Below are the code and all the weights of a small trained network. Each question names an input and a target symbol and asks about switching units off, where a switched-off unit gives its printed mean instead of its output.

import numpy as np


def w(rows, s, z=0):
    codes = np.array(rows[::2]) - 128.0
    scale = np.full(codes.shape[1], s)
    scale[-1] = z or s
    return codes * scale


def softmax(a):
    e = np.exp(a - a.max(-1, keepdims=True))
    return e / e.sum(-1, keepdims=True)


def log_softmax(a):
    a = a - a.max(-1, keepdims=True)
    return a - np.log(np.exp(a).sum(-1, keepdims=True))


def net(x, mask):
    ids = ['ΔΣΨΩαβγεζηθλμπτφ'.index(c) for c in x.split()]
    T = len(ids)
    res = E[ids] + P[:T]
    u = 0
    for l in range(3):
        r = res
        for j in range(2):
            rows = slice(4 * j, 4 * j + 4)
            q, k, v = (r @ M[l][rows].T for M in (Q, K, V))
            z = softmax(np.where(np.tri(T) > 0, q @ k.T / 4**0.5, -1e9)) @ v
            o = O[l][rows]
            res = res + np.where(mask[u + j], z, o[:, -1]) @ o[:, :-1]
        u += 2
    return log_softmax(res[-1] @ U[:, :-1].T + U[:, -1])


Q, K, V, O = {}, {}, {}, {}
E = w([
[87,67,56,81,76,131,114,172,108,179,143],'Δ',
[239,106,171,66,83,192,137,150,178,137,156],'Σ',
[190,87,74,169,84,117,180,136,184,117,23],'Ψ',
[106,180,180,90,90,55,76,123,187,203,129],'Ω',
[69,95,100,54,148,151,171,84,181,76,113],'α',
[144,73,204,56,150,109,121,179,101,88,61],'β',
[164,214,98,69,76,108,88,133,124,37,146],'γ',
[217,101,76,107,144,99,77,48,177,167,128],'ε',
[82,154,115,121,175,23,145,111,131,105,56],'ζ',
[117,151,137,139,51,170,141,35,97,130,79],'η',
[99,70,195,203,107,79,109,79,158,133,143],'θ',
[215,153,163,209,112,102,144,161,74,190,136],'λ',
[121,178,76,97,183,137,131,103,9,158,117],'μ',
[110,100,211,91,170,161,101,60,115,171,198],'π',
[89,180,132,130,85,109,225,182,160,120,174],'τ',
[195,111,100,141,206,89,169,145,97,82,189],'φ',
],0.011)
P = w([
[145,137,130,140,141,138,139,131,141,126,105],'0',
[122,76,171,187,86,120,32,156,69,46,133],'1',
[125,145,151,71,128,108,162,132,98,199,107],'2',
[142,115,124,168,208,219,32,157,155,101,164],'3',
[189,127,151,121,90,58,198,58,146,105,170],'4',
[154,226,137,105,197,198,137,160,159,242,61],'5',
[127,15,143,89,15,45,90,115,15,119,157],'6',
[156,198,183,46,133,79,254,66,154,170,115],'7',
[146,65,84,213,199,139,73,73,199,54,222],'8',
[174,49,147,70,41,6,191,76,75,104,125],'9',
],0.0094)
Q[0] = w([
[99,126,164,94,76,76,151,146,55,129,73],'0.h1',
[202,99,125,88,74,34,191,62,131,73,196],'0.h1',
[147,116,143,176,82,132,41,79,95,133,105],'0.h1',
[158,248,144,92,165,162,177,122,192,196,55],'0.h1',
[166,124,82,97,46,107,122,113,120,118,197],'0.h2',
[104,18,109,171,134,82,122,126,63,59,189],'0.h2',
[124,237,81,98,193,202,168,227,144,174,127],'0.h2',
[100,147,85,212,177,177,80,135,217,94,179],'0.h2',
],0.011)
K[0] = w([
[218,160,126,87,179,156,229,101,205,133,129],'0.h1',
[129,151,128,36,111,89,216,123,111,226,54],'0.h1',
[96,99,68,127,99,65,214,123,128,93,218],'0.h1',
[59,160,101,207,210,255,46,204,185,152,93],'0.h1',
[105,117,168,101,140,57,216,124,106,148,92],'0.h2',
[165,79,152,51,11,80,158,40,113,118,131],'0.h2',
[70,113,180,233,169,185,48,145,217,116,72],'0.h2',
[81,22,157,171,109,94,31,148,46,92,164],'0.h2',
],0.0088)
V[0] = w([
[129,147,90,159,75,208,115,3,133,81,132],'0.h1',
[126,107,169,125,106,205,177,125,140,68,99],'0.h1',
[108,54,83,122,53,184,205,155,70,160,124],'0.h1',
[201,130,179,39,153,166,164,112,113,102,5],'0.h1',
[110,201,100,133,184,186,200,182,106,82,160],'0.h2',
[135,235,95,76,40,105,95,85,141,102,203],'0.h2',
[149,150,136,159,122,179,51,91,109,134,48],'0.h2',
[208,132,100,118,175,85,141,175,60,76,153],'0.h2',
],0.005)
O[0] = w([
[55,166,133,100,146,48,57,187,230,166,203,103],'0.h1',
[83,150,163,116,86,154,43,56,187,152,176,123],'0.h1',
[163,75,188,45,107,42,86,69,200,93,55,140],'0.h1',
[102,167,54,146,35,103,93,3,120,177,212,251],'0.h1',
[101,85,135,113,48,242,159,102,246,185,162,67],'0.h2',
[56,133,179,201,122,46,224,213,163,137,228,197],'0.h2',
[104,159,46,162,144,76,62,198,110,212,108,123],'0.h2',
[13,82,63,147,71,189,212,66,107,68,95,173],'0.h2',
],0.004,0.0024)
Q[1] = w([
[134,62,182,149,138,129,122,109,64,185,151],'1.h1',
[130,78,62,108,45,80,152,95,149,215,89],'1.h1',
[124,191,111,101,70,97,131,57,90,121,195],'1.h1',
[80,200,98,230,176,175,130,104,191,164,122],'1.h1',
[130,166,178,46,75,96,161,95,68,253,62],'1.h2',
[158,141,69,125,201,250,81,204,169,209,32],'1.h2',
[227,230,77,91,108,99,163,221,153,121,211],'1.h2',
[85,241,171,183,128,176,124,72,241,142,191],'1.h2',
],0.0062)
K[1] = w([
[167,134,143,78,104,108,115,73,119,88,107],'1.h1',
[158,169,200,64,166,87,186,104,87,134,103],'1.h1',
[121,80,180,118,106,47,161,182,96,174,163],'1.h1',
[138,117,95,73,127,197,93,239,113,120,151],'1.h1',
[161,213,97,110,217,180,154,139,254,130,119],'1.h2',
[109,133,125,212,149,174,27,161,138,24,144],'1.h2',
[3,114,203,148,169,203,120,52,113,167,80],'1.h2',
[92,46,85,148,143,177,116,234,96,170,43],'1.h2',
],0.0067)
V[1] = w([
[114,146,175,161,211,99,85,85,143,98,94],'1.h1',
[165,199,186,102,94,88,144,49,85,69,46],'1.h1',
[142,79,95,130,195,29,121,138,116,62,208],'1.h1',
[33,45,177,166,77,56,170,100,136,133,139],'1.h1',
[140,205,148,96,21,139,48,137,158,87,91],'1.h2',
[253,246,37,105,77,122,168,117,152,100,150],'1.h2',
[241,150,69,135,84,122,69,151,110,168,103],'1.h2',
[34,110,196,201,180,107,161,16,137,199,91],'1.h2',
],0.0048)
O[1] = w([
[122,157,193,82,212,102,112,81,130,111,107,107],'1.h1',
[162,212,179,109,79,59,120,45,116,50,89,252],'1.h1',
[63,95,159,147,196,80,184,165,123,44,143,167],'1.h1',
[7,48,166,173,117,43,135,100,114,150,69,196],'1.h1',
[159,194,54,104,83,112,58,119,176,132,128,171],'1.h2',
[210,207,77,96,98,127,163,145,72,77,198,189],'1.h2',
[252,137,110,84,125,71,94,151,114,140,141,164],'1.h2',
[14,85,182,218,135,44,129,42,107,192,121,122],'1.h2',
],0.0046,0.0026)
Q[2] = w([
[128,237,120,67,255,198,197,126,231,216,50],'2.h1',
[166,152,53,201,203,194,49,169,185,127,109],'2.h1',
[22,106,119,107,143,162,35,201,59,122,98],'2.h1',
[130,31,106,218,180,117,104,73,180,15,233],'2.h1',
[126,146,138,194,202,192,58,119,150,114,131],'2.h2',
[92,175,114,78,131,185,125,178,130,237,67],'2.h2',
[156,205,208,133,111,132,163,89,110,146,122],'2.h2',
[117,194,136,147,181,137,177,108,203,102,126],'2.h2',
],0.0092)
K[2] = w([
[125,149,111,183,175,204,3,199,142,110,94],'2.h1',
[66,64,136,167,98,122,66,134,86,55,148],'2.h1',
[186,90,122,195,89,103,132,85,161,84,184],'2.h1',
[123,119,163,54,27,55,124,122,22,139,139],'2.h1',
[85,91,108,152,93,113,81,165,100,82,135],'2.h2',
[140,155,133,170,184,181,77,132,179,73,125],'2.h2',
[97,136,70,131,155,157,148,160,167,175,102],'2.h2',
[115,116,110,105,126,183,60,162,75,168,108],'2.h2',
],0.011)
V[2] = w([
[165,94,158,64,194,169,44,133,88,215,164],'2.h1',
[175,116,192,202,71,183,67,167,122,97,184],'2.h1',
[133,211,198,146,136,104,148,85,47,103,126],'2.h1',
[194,111,151,192,193,150,200,72,148,204,172],'2.h1',
[143,142,62,253,77,86,150,173,131,148,39],'2.h2',
[139,184,168,104,100,116,184,141,179,209,127],'2.h2',
[138,116,19,142,178,143,81,102,181,92,144],'2.h2',
[84,110,73,68,85,171,116,164,64,180,147],'2.h2',
],0.0067)
O[2] = w([
[87,53,116,217,50,71,69,162,73,48,111,95],'2.h1',
[175,166,143,187,19,46,216,81,206,70,90,69],'2.h1',
[64,124,29,158,118,168,163,193,194,240,83,252],'2.h1',
[117,94,48,192,220,171,21,150,231,10,108,39],'2.h1',
[182,122,6,97,181,104,224,134,165,254,44,101],'2.h2',
[202,170,148,170,162,211,103,211,176,172,130,159],'2.h2',
[97,11,85,100,181,63,207,77,125,138,238,47],'2.h2',
[62,52,87,52,36,139,42,238,83,186,135,147],'2.h2',
],0.0052,0.0027)
U = w([
[163,77,205,34,138,110,121,185,89,98,38,147],'Δ',
[141,217,99,86,105,125,74,151,157,36,172,121],'Σ',
[211,86,77,90,187,84,77,34,168,149,165,18],'Ψ',
[195,164,169,237,159,161,118,226,60,168,121,111],'Ω',
[106,107,208,110,195,180,52,76,134,161,235,142],'α',
[111,162,109,155,47,178,103,11,75,150,76,60],'β',
[79,156,174,144,88,129,255,183,164,137,183,88],'γ',
[161,94,95,171,234,96,156,166,98,69,212,159],'ε',
[86,181,84,116,223,215,111,136,9,163,120,106],'ζ',
[101,186,148,108,142,50,21,160,231,211,135,80],'η',
[54,170,140,134,201,39,175,102,136,96,35,60],'θ',
[183,83,74,147,100,121,163,149,191,102,25,61],'λ',
[74,44,45,112,101,176,83,191,136,168,137,252],'μ',
[79,67,180,233,121,113,112,135,176,124,124,155],'π',
[209,102,206,98,140,247,109,164,224,129,141,117],'τ',
[59,62,101,57,144,198,182,65,206,35,119,172],'φ',
],0.0068,0.0039)

Each question gives the input, a string of symbols that net reads in full, and the target symbol t.
The units are the heads (4 rows each of Q, K, V and O). Each row of codes is followed by its name. A weight is (code - 128) times the scale printed after its matrix; where a second scale follows, it is the last column's (O and U).
mask holds one flag per head, layer by layer. A switched-off head (its flag False) gives its mean, the last column of its rows in O, instead of its output. The means were averaged over made-up inputs and are rounded, as every weight is.
A unit's drop is (log p(t) with every unit on - log p(t) with that unit switched off) / (log p(t) with every unit on - log p(t) with every unit switched off).
The circuit of an input: a set's keep is (log p(t) with only the set's units on - log p(t) with every unit switched off) / (log p(t) with every unit on - log p(t) with every unit switched off). Starting from all 6 units, units are removed one at a time, each time the one whose removal leaves the highest keep (on an exact tie, the one counted first), for as long as the keep stays at least 0.8.
circuit, biggest first: the units of the circuit, biggest drop first
most important unit: the unit with the biggest drop
heads that matter: for each layer, one digit per head in row order, 1 if its drop is at least 0.15 and else 0, layers parted by /
drop of u: that unit's drop, to one decimal
input Δ β η λ ζ β α Δ, target β: circuit, biggest first	0.h1, 0.h2
input θ γ Σ γ φ ε γ γ η Δ, target γ: circuit, biggest first	0.h2, 2.h2
input Δ η μ, target Δ: circuit, biggest first	2.h1, 0.h1, 1.h1, 2.h2
input Δ θ α Δ β γ, target Δ: heads that matter	10 / 00 / 10
input Ω Δ Ψ π, target Δ: circuit, biggest first	0.h1, 2.h1, 2.h2
input γ Δ φ φ Ω μ β Σ, target μ: circuit, biggest first	2.h2, 2.h1, 0.h2
input π ζ Ω ζ Δ π Δ Δ, target μ: circuit, biggest first	2.h1
input φ γ γ φ β α Δ γ θ, target Δ: heads that matter	10 / 00 / 11
input η γ η φ ζ π, target φ: heads that matter	01 / 00 / 11
input ζ ζ γ λ Σ λ, target λ: circuit, biggest first	2.h1, 2.h2
input η φ μ φ Δ, target μ: heads that matter	00 / 00 / 11
input Δ γ λ λ β γ γ η, target γ: circuit, biggest first	0.h2, 2.h1
input η Δ η η γ β, target η: circuit, biggest first	0.h1, 0.h2
input ζ α γ Δ Ψ Ω, target Δ: most important unit	2.h1
input β ζ λ Δ, target ζ: circuit, biggest first	2.h1, 0.h1, 0.h2
input α Δ Δ φ, target Δ: circuit, biggest first	2.h1, 0.h1, 2.h2
input Δ γ Δ γ π Σ, target γ: circuit, biggest first	2.h1, 0.h2
input γ Δ μ Ω γ π γ λ γ, target γ: heads that matter	01 / 00 / 10
input α Δ α, target α: circuit, biggest first	2.h1, 2.h2, 0.h1
input η μ η ε τ γ β ζ, target γ: circuit, biggest first	0.h2, 0.h1, 2.h1
input Ω Ω γ η α, target γ: circuit, biggest first	0.h2, 2.h1
input μ η β Δ, target η: most important unit	0.h1
input α ε π Δ α α α Ψ ε, target α: heads that matter	00 / 00 / 11
input ζ η η, target ζ: heads that matter	00 / 00 / 10
input θ λ ζ η λ Δ τ Ψ Δ Ψ, target Ψ: heads that matter	10 / 00 / 10
input β μ α Σ α α ζ α μ Δ, target α: drop of 2.h1	0.4
input λ Δ η φ Δ μ γ α, target μ: most important unit	2.h2
input Σ Δ η φ Δ Δ ε Σ, target Δ: drop of 2.h2	0.2
input Ω μ γ η η ζ, target η: drop of 2.h1	-0.1
input φ θ α, target φ: drop of 1.h2	0.1
